Where the symbols take the items:
j118 p j734
j118 a j857
j118 q j116
j118 m j222
j118 o j546
j118 l j51
j993 p j51
j993 a j688
j993 q j62
j993 m j20
j993 o j857
j993 l j363
j841 p j185
j841 a j495
j841 q j502
j841 m j362
j841 o j771
j841 l j218
j60 p j453
j60 a j734
j60 q j455
j60 m j859
j60 o j7
j60 l j234
j501 p j114
j501 a j941
j501 q j268
j501 m j134
j501 o j455
j501 l j900
j93 p j849
j93 a j50
j93 q j666
j93 m j993
j93 o j926
j93 l j565
j257 p j546
j257 a j666
j257 q j993
j257 m j288
j257 o j515
j257 l j857
j602 p j687
j602 a j82
j602 q j633
j602 m j109
j602 o j334
j602 l j567
j82 p j109
j82 a j234
j82 q j114
j82 m j681
j82 o j453
j82 l j920
j495 p j362
j495 a j135
j495 q j514
j495 m j143
j495 o j298
j495 l j267
j116 p j632
j116 a j363
j116 q j93
j116 m j257
j116 o j51
j116 l j926
j771 p j666
j771 a j298
j771 q j218
j771 m j509
j771 o j868
j771 l j362
j857 p j222
j857 a j718
j857 q j363
j857 m j93
j857 o j288
j857 l j20
j267 p j527
j267 a j873
j267 q j498
j267 m j3
j267 o j143
j267 l j978
j546 p j501
j546 a j288
j546 q j51
j546 m j941
j546 o j262
j546 l j222
j900 p j59
j900 a j849
j900 q j546
j900 m j707
j900 o j134
j900 l j262
j20 p j515
j20 a j868
j20 q j185
j20 m j565
j20 o j93
j20 l j666
j376 p j50
j376 a j977
j376 q j298
j376 m j218
j376 o j841
j376 l j502
j632 p j339
j632 a j257
j632 q j849
j632 m j546
j632 o j268
j632 l j118
j718 p j93
j718 a j376
j718 q j771
j718 m j50
j718 o j62
j718 l j868
j288 p j941
j288 a j62
j288 q j20
j288 m j926
j288 o j116
j288 l j93
j6 p j978
j6 a j152
j6 q j534
j6 m j602
j6 o j873
j6 l j190
j941 p j134
j941 a j926
j941 q j515
j941 m j118
j941 o j632
j941 l j849
j527 p j868
j527 a j3
j527 q j495
j527 m j502
j527 o j376
j527 l j298
j190 p j135
j190 a j48
j190 q j453
j190 m j567
j190 o j602
j190 l j633
j109 p j498
j109 a j681
j109 q j652
j109 m j190
j109 o j6
j109 l j534
j51 p j268
j51 a j20
j51 q j926
j51 m j515
j51 o j222
j51 l j257
j363 p j257
j363 a j771
j363 q j50
j363 m j666
j363 o j20
j363 l j185
j114 p j652
j114 a j134
j114 q j739
j114 m j60
j114 o j920
j114 l j59
j707 p j234
j707 a j51
j707 q j941
j707 m j268
j707 o j734
j707 l j632
j354 p j267
j354 a j633
j354 q j109
j354 m j873
j354 o j135
j354 l j6
j567 p j170
j567 a j920
j567 q j152
j567 m j534
j567 o j109
j567 l j652
j405 p j841
j405 a j498
j405 q j3
j405 m j495
j405 o j637
j405 l j977
j515 p j262
j515 a j565
j515 q j857
j515 m j116
j515 o j849
j515 l j288
j455 p j920
j455 a j632
j455 q j900
j455 m j339
j455 o j234
j455 l j134
j234 p j681
j234 a j268
j234 q j134
j234 m j739
j234 o j859
j234 l j339
j185 p j857
j185 a j362
j185 q j145
j185 m j718
j185 o j666
j185 l j688
j652 p j334
j652 a j60
j652 q j48
j652 m j453
j652 o j534
j652 l j82
j362 p j718
j362 a j143
j362 q j637
j362 m j376
j362 o j509
j362 l j527
j633 p j873
j633 a j114
j633 q j681
j633 m j652
j633 o j567
j633 l j152
j50 p j993
j50 a j218
j50 q j509
j50 m j688
j50 o j185
j50 l j145
j298 p j509
j298 a j687
j298 q j267
j298 m j405
j298 o j502
j298 l j143
j135 p j143
j135 a j567
j135 q j6
j135 m j170
j135 o j687
j135 l j873
j666 p j288
j666 a j509
j666 q j688
j666 m j62
j666 o j565
j666 l j718
j453 p j6
j453 a j859
j453 q j920
j453 m j152
j453 o j633
j453 l j681
j977 p j218
j977 a j354
j977 q j687
j977 m j267
j977 o j495
j977 l j514
j7 p j633
j7 a j501
j7 q j234
j7 m j114
j7 o j48
j7 l j859
j514 p j637
j514 a j6
j514 q j170
j514 m j978
j514 o j267
j514 l j498
j59 p j82
j59 a j707
j59 q j501
j59 m j234
j59 o j60
j59 l j455
j145 p j363
j145 a j637
j145 q j376
j145 m j771
j145 o j688
j145 l j841
j681 p j190
j681 a j739
j681 q j60
j681 m j48
j681 o j152
j681 l j7
j926 p j118
j926 a j185
j926 q j565
j926 m j857
j926 o j257
j926 l j993
j978 p j298
j978 a j602
j978 q j354
j978 m j687
j978 o j3
j978 l j135
j3 p j502
j3 a j334
j3 q j135
j3 m j514
j3 o j977
j3 l j687
j868 p j565
j868 a j502
j868 q j362
j868 m j145
j868 o j50
j868 l j509
j534 p j354
j534 a j7
j534 q j82
j534 m j633
j534 o j190
j534 l j453
j502 p j145
j502 a j514
j502 q j143
j502 m j637
j502 o j218
j502 l j405
j62 p j926
j62 a j841
j62 q j868
j62 m j185
j62 o j363
j62 l j50
j859 p j152
j859 a j900
j859 q j339
j859 m j59
j859 o j114
j859 l j739
j170 p j977
j170 a j534
j170 q j602
j170 m j354
j170 o j498
j170 l j334
j873 p j3
j873 a j652
j873 q j190
j873 m j334
j873 o j170
j873 l j602
j334 p j514
j334 a j453
j334 q j567
j334 m j6
j334 o j354
j334 l j109
j143 p j376
j143 a j170
j143 q j978
j143 m j977
j143 o j405
j143 l j3
j920 p j534
j920 a j339
j920 q j59
j920 m j7
j920 o j681
j920 l j60
j509 p j62
j509 a j405
j509 q j527
j509 m j841
j509 o j145
j509 l j376
j152 p j602
j152 a j59
j152 q j7
j152 m j82
j152 o j652
j152 l j48
j268 p j739
j268 a j515
j268 q j118
j268 m j262
j268 o j900
j268 l j546
j739 p j48
j739 a j262
j739 q j734
j739 m j455
j739 o j59
j739 l j501
j687 p j405
j687 a j109
j687 q j873
j687 m j498
j687 o j514
j687 l j170
j134 p j60
j134 a j118
j134 q j262
j134 m j734
j134 o j339
j134 l j707
j218 p j688
j218 a j267
j218 q j405
j218 m j527
j218 o j362
j218 l j637
j262 p j455
j262 a j116
j262 q j222
j262 m j632
j262 o j707
j262 l j941
j339 p j7
j339 a j546
j339 q j707
j339 m j501
j339 o j739
j339 l j734
j734 p j859
j734 a j222
j734 q j632
j734 m j900
j734 o j501
j734 l j268
j637 p j771
j637 a j978
j637 q j977
j637 m j298
j637 o j527
j637 l j495
j48 p j567
j48 a j455
j48 q j859
j48 m j920
j48 o j82
j48 l j114
j688 p j20
j688 a j527
j688 q j841
j688 m j868
j688 o j718
j688 l j771
j498 p j495
j498 a j190
j498 q j334
j498 m j135
j498 o j978
j498 l j354
j849 p j707
j849 a j993
j849 q j288
j849 m j51
j849 o j118
j849 l j116
j222 p j900
j222 a j93
j222 q j257
j222 m j849
j222 o j941
j222 l j515
j565 p j116
j565 a j145
j565 q j718
j565 m j363
j565 o j993
j565 l j62

The rows follow the links: the fewer symbols apart two items are, the more alike their rows tend to be.

Each row is also shifted at random along 8 hidden directions that mean nothing.

Some items, each with a row of numbers:
j771 [ 23,  -2,   4,  -5,   7,   1, -22, -14,  19,  11, -11,  -5,   9,   4,  21,   1,  -7,   7,  -1,  21,   3,  -1,  11,  12,   1,  -2, -27, -11, -13,  11,  10,   1, -12,   1,   0,  10,   2,   6,  -4,   8,  25,  -1,  -8,   4,   5,  21,  16,  21,  12,   1,  17,   1, -17, -19,  -5,  -8,   6,  -1]
j707 [  9,  10,   2,   7,  -1, -16,  -7,  -2,  13,  16,  -7,  -7,  16, -12,  48,   4,  32,  15,  -4,  -5,  -4,  -9,   1,  -7,   3,  -6, -19,  12,  -9,  10,   4,  32,  -7,   0,   5,  -1,  12,   8, -14,  27,  20,  19,  -5, -20, -13,   8,  -5,  -7,  17,   5, -14, -36, -22,  -2, -18, -26,  -1,  -3]
j652 [-34,   0,   4,   3, -12,   1,  17,   6,  -1,  -2,  20,  -6,   8,  -7, -15,   1,   0,   4,   1, -18, -12,  -7, -26, -14,  20,  18,  35,  -5,  16, -14,   2,  -2,  -3,   4,   0,  21,  13, -11,   5,  -9, -19,  -3,  20,  -6,  -8, -13,  -2,  -2,   1,   5,  -1,   1,   3,  28,   1,  14,  -9, -15]
j739 [ 33,  17,   0,  10,   9,  -8, -12, -19,   8,  10, -17,   7,   6,  -3,  30,  10,  20,   2,  -9,   4, -13,  -7,  18,   0,  -1,  -7, -18, -12,  -2,  18,  -7,  -4, -13,   6,   1,  10,   1,   6, -21,  12,  24,   9, -10, -12,  15,  12,   1,  12,   8,  -2, -11, -18,   0, -10,  17, -11, -10,  -7]
j20 [ -3,   5,   6,   4,  -8, -10,  33,   8,   6, -19, -10,  13,   1,   3, -31,   1,  23, -18,  -7,  19,   3, -17,  -1,  31,  -9,  20,  20,  20,  16,  -8, -16,   3, -23,  15, -18,  49, -17, -18,  23, -35, -18,  24,  -2,  23,   7, -10,   2, -28,  -7, -16,  -2,   2,   8,   8,  -5,  11,  -3,  15]
j257 [ -6,   0,   3, -13,   2, -22,  -7,   4,   5,  -9,  13,   5,   5,   4,  13,  -2,   1,  12,   1,   7,  -1,  -2,  -3, -15, -14, -23,   3,  12,  -3,  -9,   0,  12,  23,   4, -10, -25,   4,  11,  -9,   7,  10,  -4,   9, -12,  -1, -10,  -6,  18, -15,   1,  -6, -14,  -3, -15, -16,  10,  -7,  12]
j114 [ 11,   3,  -4,   5,   3,   6,  14,  -7, -13, -12,   7,  13,  -5,  -1, -15,  15,  -1,  -6,  -2,  -7, -11,  -8,  -6,  -4,   3,   7,  18, -14,  22,  -3, -10, -23,  -3,  12, -15,  13,   1,   1,  -8, -13, -18,   1,  11,   0,  17, -14,   0,  22,  -8,  -1,  -5,   5,  19,   7,  19,  26, -10,  -5]
j859 [-23,  15,   3,  12,   8,  -4,  12, -21,   3,   6,  -7,   3,   6,  -9,   2,  12,  25,  -2, -12,   0, -19, -14,   6,  -4,   1,  18,   8, -12,   6,  11, -18, -11, -23,   9,  -3,  34,   8,  -2,   1, -10,  12,   6,  -5,   6,  13,   3,  -1,   6,   0,   2,  -5,  -6,   8,   7,  21,   3, -15, -10]
j857 [ -9,   2,   8,   2,   4,  -5, -13,   2,  18,   1, -10, -11,   7,   5,  -8,   2,  22,   5,   4,   0, -15,  -3,   3,   8,   2,   2,  -4,  -3, -21,  14,   2, -23, -13,   1,  32,  21,  24, -17,   0, -19,   8,  -9,  -9,  -2,  18,  -4,  -7,  -1, -13,   7,   4,  -7, -14,   2,  40, -16, -16,   3]
j993 [  4,  -5,  12,   0,  10,  -5, -17,  20,  13,  -4, -12,  -3,  -6,   5,   0,  -2,  15,   2,   4,   7,   0,   2,   8,  19,  -1, -11, -17,   7, -17,   6,   4,  -2,   3,   0,  26,   0,   8,  -1,  -7,  -1,   1,  -3, -15,  -6,  11,  -3,  -5, -16,  -8, -10,  -2, -12, -10,  -6,  12, -22,  -4,  19]
j687 [ 71,  11,  -3,  -5,  -3,   9,  -2,  -5,  -1,  15,   3,  12,  -5,  -2,   3,  -6, -12,  -6,  -1,   4,   7,   4,  12,  -4,  -9, -15,  -6,  -5,  -3,  -3,  -3,   6,   9, -14, -17,  -6, -23,  -1,  -4,  11,  12,   4,  -3,   0,  -9,   0,   5,  16,  -3,  -1,   3,   8,  15,  -7, -16,  13,   1,  -1]
j926 [  5,   4,   4, -15,  -5, -13,  -9,  -3,  18,  -3,   4,  -1,  22,   4, -12,  -1,  11,   9,   0,  12, -12, -17,   3,   0,  -9,  -6,   4,   2,   3,   4,   2,  -7,  -7,  10, -13,  32,   5, -18,  -3, -21,   9,   8,  -1,   7,  12, -13,   3,  30, -15,   7,   3,   4,  -6,  -7,  -1,  10, -19,  -7]
j267 [ 36,   2,   3,  -9,   0,  15, -13,  15,   6,  17,   9,  -1,  -6,  -1,  10,  -1,  -2,   9,  11,   1,  13,   9,   7, -11,  -5, -24, -20,  -1,  -4,  -7,  12,   9,  18, -21,  -3, -13,  -8,   6, -14,  19,   4,   7,  -1, -10,  -5,  -6,   2,  16,  -9,   1,  -2,  -8,   4,  -5, -22,   2,  -3,  -1]
j143 [ 25,  11,   9,   3,  -3,  10,   2,   2,  27,  24,  -3, -10,  12,  -8,   8,   7,  25,   8,   9,   3,   3,  -1,   8,  -3,   0,   1, -13,  -1,  -7,  -1,  10,   2, -17, -16,   3,  40,   2, -14,  -1,   6,  12,  20,   0,  -1,   2,   1,   3,   4,  -7,   8,   5, -20,  -7,   6,  -1,  -1, -17, -12]
j339 [ 35,  -2, -10,   7,   2,  -2,  -1,  13, -21,  -9,   0,   5, -13,   6,  11,   1,  -4,   6,  -4,  -5,   5,   4,  -1,  -9,  -4, -12,  -4,   3,  15,   1,  -5,   7,  20,   6,  -4, -32,  -6,  15, -19,  16, -11,   6,   2, -17,   3,  -7,  -5, -10,   5, -10, -21, -15,   8,  -7,  -5, -10,   6,   3]
j51 [ 17, -18,   0,  -4,   2,  -3,  -4,   2,   7, -17,  -9,   1,   3,  -4, -14,  -1,  -5,  -9,   6,  -8,  -3,   0,   2,  15,  -5,  -4,  -9,  13, -10,   9,   4, -11,   4,  11,  -3,  -1,   4,  -4,   0,  -5, -24,   4,  -4,   7,  13,  -8,  -8,   3, -10,   7,   3,   5,  -4,  -7,  17,   4,  -2,  15]
j363 [-12,   4,   2,   1,  -6,  -9,  12,  28,  -1,  -9,  10,   2,  -2,   8,  -1,   4,  25,   7,   3,  11,   9, -12, -23,   7,  -2,   1,  17,  11,   9, -16,  -6,  12,   5,   5,  -1,   9,  12,  -4,   4, -17, -13,   5,  11, -11,  -4, -18,  -1,  -3,  -7, -10,  -8, -23,  -4,  12, -15,   0,   3,  15]
j501 [  6,  25, -21,  -3,  -7,   2,  -5, -33, -23,   4,   5,  -4,  10,  16,  -2,   5,  -3,  13, -10,  -4, -18,  -6,   3, -30,  -4,   8,  18, -17,  14,  15,  -4, -25, -18,   3,   6, -13,   8, -12,  -9, -15,  34, -11,   0,   0,  -3,   0,   0,  22,   4,  18,  -6,  20,   1,  -1,  25,   3,  -9, -32]
j218 [-36, -16,  -4,  -5,  -3,   7,  -2,  11,   0,  -2,   9, -12,   5,   7,  -6,   0, -11,  10,  13,   6,  13,   9, -13,  -3,  -2,  -1,  -1,  -3,   7, -10,  14,  -8,   8,   1,  -8,   4,  14,  -1,   4,  -8, -16,  -1,  14,  -2,  10,   1,   8,  19,  -7,   7,   6,  -7,  -4,  -1,  -2,   2,   7,  -9]
j509 [-27,  -9,  -8,   4,   6,   2,   4,  -5, -16, -17,  -5,   9, -17,  15,   7,   5, -18, -13,   4,  11,  17,  18,  -5,  16,  -5,   2,  -1,  -4,  -4,  -6,  -2, -14,   5,   4,   2, -32,   1,  14,   9,  -5,  -6, -19,  10,  -1,   6,  15,   6,  -2,   5,  -5,   8,  -1,   4, -10,  19,   6,  27,  18]
j900 [ 11,  13, -16,  -2,  -6,  -6,   8, -17, -26,  -6,   4,   2,  -4,   7,   6,  -4, -11,   6, -13,  -3,   1,   2,   6, -22,  -9,   4,  11,  10,  12,   2,  -5,  13,  -1,   0,  -4, -40, -17,   9,   0,  10,  21,   1,  -1,   3, -23,   4,  -5, -22,  11,   2, -10,  14,   1,  -7, -15,  -2,   6,  -7]
j50 [ 23, -14,   4,  -2,   6,   8, -14,  13,  10,  -4, -16,   0,  -4,   2,  -7,   0,  -2,  -6,   3,  17,  10,  -6,   5,  36,   4,   3, -24,   1,  -4,  10,   6,   1,  -7,   5,   4,  17,  -3,   0,   1,  -7, -10,   6, -15,  12,   7,   5,  12,   0,   9,  -8,   9,   9, -11,  -6,  -8, -16,  12,  15]

From each start, follow one symbol. Which item do you reach?
Answer with the item's name.
start [-22,  14,   4,  -3,  -6, -16,  19,   7,   3, -10,   0,  14,   4,   5,  -4,   2,  26,  -5,  -4,  23,   4, -17,  -7,  16, -11,   3,  16,  15,  13, -12, -13,  14, -12,   8, -17,  24,  -9,  -6,  10, -22,   3,  13,   4,   5,  -4,  -8,   3,  -5,  -4, -13,  -5, -10,   2,   2, -20,   8,   0,  13]
o
j993
start [ -6,  -2, -13,   1,   2,  13,   5, -10, -29,  -9,   4,  -2,  -9,   8, -38,   0, -17,   3,  -8,  -5, -10,  -4,   5, -13,  -5,  14,  14, -11,  22,  11,  -9, -27,  -1,   9,  -3,   0,  -4,  -5,   2, -19,  -9,  -6,  -6,  18,  10, -11,   0,   3,  -5,   3,  -6,  32,  16,   2,  17,   3,  -7, -16]
q
j134
start [  3,   1,   7,   2,  -7,   7,  14,  -5,   4,  -1,  15,  -4,   9,  -9, -23,   6,  -3,   7,  -2, -14, -18, -14, -12, -12,  17,  21,  26, -10,  20,  -6,   2, -10, -11,   5,  -7,  34,   4, -12,   1,  -9, -12,   5,  11,   7,   0, -14,   2,   9,  -2,   5,   4,  13,   3,  20,   4,  22, -20, -17]
m
j681
start [-26, -16,  -6,  -9,   4,  19, -25,  21, -11,  -3,   4, -13, -10,  15, -22,  -3, -10,   8,  10,   5,   6,  -1, -11,  14,   7,   1, -11, -10,  -3,  10,  11, -21,   4,  -2,  26,  -9,  24,  -4,  -1, -22, -14, -20, -11,   4,   4,  -9,   5,  18,  -1,   6,   8,  23, -13,   4,   7, -18,  12,   6]
m
j50
start [ 44,  -4,   3, -12,   0,  17, -18,  16,  11,  12,   1,   2,  -3,  -1,   4,   1,  -6,   3,  14,   4,  14,   8,  13,   1,  -6, -25, -27,   0,  -1,  -2,  16,  -1,  11, -17,  -9,   0, -13,   2, -16,  15,  -4,  14,  -5,  -5,   4,  -4,   4,  21, -10,   2,   1,  -3,   4,  -9, -18,   2,  -4,  -3]
a
j354
start [ 21,  -2,   3, -14,   4,  -5, -26,   9,   9, -11,  -9,  10,   0,  11,  -4,  -3,  -4,  -2,   6,  14,  -1,   1,  12,  17,  -8, -25, -17,   1,  -7,   8,   6, -16,   5,   3,   6,  -6,  -2,  -3, -16, -10,   5,  -5, -12,  -4,  16,  -4,   2,  16, -12,  -5,   0,   6,  -2, -18,  10,  -2,  -6,  11]
l
j565
start [-32, -19,  -3, -17,   3,  -1,  -9,  10, -11, -21,   1,   1,  -7,   9, -40, -11, -22,  -5,   4,   3,   0,   5,   7,   8, -12,  -9,   1,  10,   0,   3,   1, -20,  15,   6,   1, -15,  -3,  -3,   3, -22, -19, -12, -11,  16,  13, -14,  -5,   3, -20,   1,   1,  30,   6, -12,   7,   3,  -2,  11]
l
j93
start [  4,  -6,  -5,  -5,   1,  -6,   0, -20,   3, -13, -12,   5,   5,  -2,  -5,   3,  -6, -13,   2,  -8,  -7,   0,   8,  11,  -6,   3,  -6,  11, -12,  15,   2, -14, -11,   7,   2,  -9,   1,  -3,   4,  -7,  -2,  -1,  -6,  12,   6,   2,  -7,   2,  -2,  14,   7,  15,  -6, -11,  23,   7,  -1,   9]
p
j900
start [ -7, -15,  15,   6,   2,   3,  -6,  21,   9,   5,  13, -13,  -4, -14,   2,  -3,  -5,  15,   1, -21,  -6,   3,  -9, -14,  24,   1,   1,  -2,  -1,  -8,  12,  16,  17,  -6,  16,  -6,   8,  11, -10,  25, -13,  -3,   3, -13,  -9,  -5,  -6, -20,   7,  -5,  -1,  -9, -10,  15, -13, -10,  -8,  -1]
m
j152
start [  7,  -5,  -1, -10,   1,  15,  -9,  18,  -4,   9,   5,   8, -10,  -3,  -2,  -4,  -8,  -7,  12,   2,  15,   9,   5,   2, -10, -23, -19,   1,  -1,  -4,   4,   5,  21, -17, -12, -14, -12,   7,  -7,   6, -12,   4,  -8,  -3,  -4,  -8,   0,  21,  -9,  -1,  -3,   6,  15,  -3, -24,   2,   5,   5]
p
j637
start [-38, -22,   2,  -8,   2,   7, -18,   7,  17,  11,   2, -24,  17,  -1,  -4,  -4,  -2,  15,   8,  12,   5,  -6,  -7,   7,   4,   6, -20,  -8,  -2,   7,  15,  -1,  -4,   4,  -5,  34,  23,  -5,   3,  -9,  -8,   5,  -5,  10,  12,   5,  12,  31,   1,  11,  14,   1, -18,  -2, -13, -16,   4, -13]
l
j218
start [ 11,   0,  -6,  -1,   3,   6,  -6, -20,  -1,  -8, -14,   9,  -3,  11,   0,   5, -14, -13,  -1,  17,   5,   3,   7,  23,  -2,   7,  -9, -12,  -6,   7,   1, -21, -19,   7,   1,   1,  -3,  -1,   7, -15,  12, -10,  -3,  13,  10,  18,  14,  13,   9,  -1,  16,  17,  -3, -12,  19,   7,  15,   6]
p
j363
start [ 19,  24,  -3,  -6,  -7,  -8,  11, -12,  -8,  -1,  12,   3,   0,  17,  -8,   2,   6,  15, -12,  19,  -1, -13,  -2, -14,  -7,  13,  29,   1,  10, -11,  -8,   7, -14,  -1,   2,  -1,  -7,  -7,  11, -16,  36,  -6,   7,  10, -20,  -5,   5,  -7,   0,  -5,   5,  11,  -5,  -1, -12,  13,  -4,  -2]
p
j288
start [  6,   1, -10,   0,  -7,   1,  -8,  -2,  -1,  -1,  -6,  -4,  14,  -1,  12,   5,  13,   1,   5, -12,  -5,  -7,  -9,   3,   4,  -1,  -9,   5,   2,  17,   9,  -6, -10,   7,   5,   1,  16,  -8, -12,  -5,  -8,  10,  -2,  -9,   0,  -4,  -5,  14,   8,  16,  -8,  -4, -11,   4,  10, -11,   1,  -8]
m
j262
start [ 19,  -5,   9,   2,   5,  13,  -7,  -4,   8,   6,   8, -10,   3, -10, -16,   6,  -6,  14,  -2, -14, -18,  -9,   2, -14,  17,  12,   3, -15,   6,   6,   5, -13,  -5,  -1,   9,  20,   9,  -1, -11,   6,  -1,  -1,  -3,   4,   5,  -9,   0,   9,  -2,   5,   5,  13,  -3,  10,  10,   6, -21, -14]
l
j114
start [-17, -17,  -6,  -5,   1,  16,   1,  -7,  -4, -11, -11,  -3,  -7,  10, -31,  -3, -29, -12,   5,   9,  12,  19,  15,  15,  -8,   7,  -7,  -1,   3,   1,  10, -27,  -9,   0,  -4,   5, -15,  -6,  14, -13, -11,   0,  -5,  24,  15,  14,  10,  -9,  -4,   1,  15,  27,   6, -11,  17,   5,   7,  -6]
p
j868
start [-21,  29,  -5,  -4,   2, -15, -11, -30,   2,  11,  -8,  11,  20,  -1,  33,   9,  21,   1, -11,  12, -16, -14,  12,  -9, -10, -12,  -8, -14,   9,  17, -10,  -5, -20,   8, -14,  12,   3,   2, -19,  -3,  39,   6,  -7,  -9,   8,  13,   4,  41,   8,   5, -12,  -7,   4, -12,   3,  -2,  -9, -20]
l
j134
start [ 37,  10,   3,   1,   4,   0,  15, -18, -11,  -6,  16,   9, -10,  -3,  -8,   7, -16,   9, -14,  -2, -10,  -6,   7, -26,   2,   8,  22,  -6,  19, -12,  -9,   4,   4,   1, -16, -12, -21,  15,  -6,  15,  15,  -2,   9,   7,  -9,  -6,   2,  -5,   1,  -8,  -1,  12,  13,  -4, -11,  30, -15,  -5]
m
j7
